Below is a small trained network, with its code and all its weights. Each question gives an input and a target symbol and asks what happens when units are switched off, that is, made to give their printed mean instead of their output.

import numpy as np


def w(rows, s, z=0):
    codes = np.array(rows[::2]) - 128.0
    scale = np.full(codes.shape[1], s)
    scale[-1] = z or s
    return codes * scale


def norm(h):
    return h / np.sqrt((h * h).mean(-1, keepdims=True) + 1e-5)


def f(y):
    return np.maximum(y, 0)


def softmax(a):
    e = np.exp(a - a.max(-1, keepdims=True))
    return e / e.sum(-1, keepdims=True)


def log_softmax(a):
    a = a - a.max(-1, keepdims=True)
    return a - np.log(np.exp(a).sum(-1, keepdims=True))


def net(x, mask):
    ids = ['αβδηξφω'.index(c) for c in x.split()]
    T = len(ids)
    res = E[ids] + P[:T]
    r = norm(res)
    for j in range(2):
        rows = slice(3 * j, 3 * j + 3)
        q, k, v = (r @ M[0][rows].T for M in (Q, K, V))
        z = softmax(np.where(np.tri(T) > 0, q @ k.T / 3**0.5, -1e9)) @ v
        o = O[0][rows]
        res = res + np.where(mask[j], z, o[:, -1]) @ o[:, :-1]
    y = f(norm(res) @ A[0][:, :-1].T + A[0][:, -1])
    res = res + np.where(mask[2:6], y, B[0][:, -1]) @ B[0][:, :-1]
    return log_softmax(norm(res)[-1] @ U[:, :-1].T + U[:, -1])


Q, K, V, O, A, B = {}, {}, {}, {}, {}, {}
E = w([
[141,100,136],'α',
[138,99,134],'β',
[83,119,154],'δ',
[37,151,217],'η',
[212,9,137],'ξ',
[151,145,174],'φ',
[126,97,111],'ω',
],0.014)
P = w([
[118,53,255],'0',
[155,93,214],'1',
[175,114,190],'2',
[192,141,168],'3',
[202,162,152],'4',
[207,185,140],'5',
[210,200,121],'6',
[205,212,108],'7',
[192,217,93],'8',
[171,212,84],'9',
[148,181,117],'10',
[121,150,142],'11',
[97,117,177],'12',
[71,87,203],'13',
],0.0043)
Q[0] = w([
[107,122,109],'H0',
[158,108,134],'H0',
[125,122,103],'H0',
[161,104,84],'H1',
[145,67,165],'H1',
[255,138,125],'H1',
],0.019)
K[0] = w([
[146,46,113],'H0',
[112,221,140],'H0',
[156,133,90],'H0',
[206,121,92],'H1',
[96,22,29],'H1',
[199,184,1],'H1',
],0.0093)
V[0] = w([
[48,67,37],'H0',
[116,209,99],'H0',
[113,77,223],'H0',
[3,22,30],'H1',
[168,173,98],'H1',
[212,197,187],'H1',
],0.0051)
O[0] = w([
[33,18,60,69],'H0',
[216,13,212,40],'H0',
[93,207,87,254],'H0',
[219,254,55,135],'H1',
[66,134,146,96],'H1',
[49,69,194,123],'H1',
],0.0041,0.0039)
A[0] = w([
[48,213,166,167],'N0',
[166,84,197,117],'N1',
[111,104,1,255],'N2',
[147,113,174,53],'N3',
],0.0094,0.003)
B[0] = w([
[161,47,3,254],'N0',
[51,97,98,182],'N1',
[231,214,151,242],'N2',
[91,37,168,148],'N3',
],0.004,0.0054)
U = w([
[211,2,122,3],'α',
[142,91,231,63],'β',
[38,152,151,174],'δ',
[183,182,120,203],'η',
[125,75,149,54],'ξ',
[119,77,106,49],'φ',
[94,86,10,87],'ω',
],0.016,0.0048)

Each question gives the input, a string of symbols that net reads in full, and the target symbol t.
The units are the heads (3 rows each of Q, K, V and O) and the neurons (one row each of A and B). Each row of codes is followed by its name. A weight is (code - 128) times the scale printed after its matrix; where a second scale follows, it is the last column's (O, A, B and U).
mask holds one flag per unit, heads first, then neurons. A switched-off unit (its flag False) gives its mean, the last column of its rows in O or B, instead of its output. The means were averaged over made-up inputs and are rounded, as every weight is.
A unit's drop is (log p(t) with every unit on - log p(t) with that unit switched off) / (log p(t) with every unit on - log p(t) with every unit switched off).
The circuit of an input: a set's keep is (log p(t) with only the set's units on - log p(t) with every unit switched off) / (log p(t) with every unit on - log p(t) with every unit switched off). Starting from all 6 units, units are removed one at a time, each time the one whose removal leaves the highest keep (on an exact tie, the one counted first), for as long as the keep stays at least 0.8.
units of the circuit, in order: the units of the circuit, biggest drop first
k most important neurons: the k neurons with the biggest drops, biggest first
which heads matter: for each layer, one digit per head in row order, 1 if its drop is at least 0.15 and else 0, layers parted by /
drop of u: that unit's drop, to one decimal
input β ω η β ξ ξ φ φ β δ ω ω β α, target η: which heads matter : 01
input η ω ω ω ω ω η ω ξ φ η ω, target η: units of the circuit, in order : N2
input α ω η α δ ω δ β α α β δ α, target δ: which heads matter : 10
input ξ ω ω δ β ξ β, target ω: units of the circuit, in order : H1, N1
input δ α η β α ω δ β δ β, target δ: units of the circuit, in order : H0, H1, N0, N1
input α α α β, target ω: units of the circuit, in order : H0, H1, N1
input ω ω η ω δ β φ, target β: units of the circuit, in order : H1, N2
input ω ω α α η ω η ω β ξ α, target α: 2 most important neurons : N2, N0
input ξ β α φ α, target β: units of the circuit, in order : H1, N0
input ω φ α α η α α α ω φ η φ α α, target β: units of the circuit, in order : N0, H0
input β α δ ω ω β β α, target ω: units of the circuit, in order : H1, N2
input δ ω α, target η: units of the circuit, in order : N0, H0
input η α δ φ η δ α ω φ η α φ, target β: drop of N2 : 0.1
input ξ ω ω δ ω φ η φ ω ω φ ω ω β, target η: units of the circuit, in order : H1
input ω ω φ ω η φ β, target β: drop of H0 : 0.5
input ξ β δ β, target δ: drop of N3 : -0.1
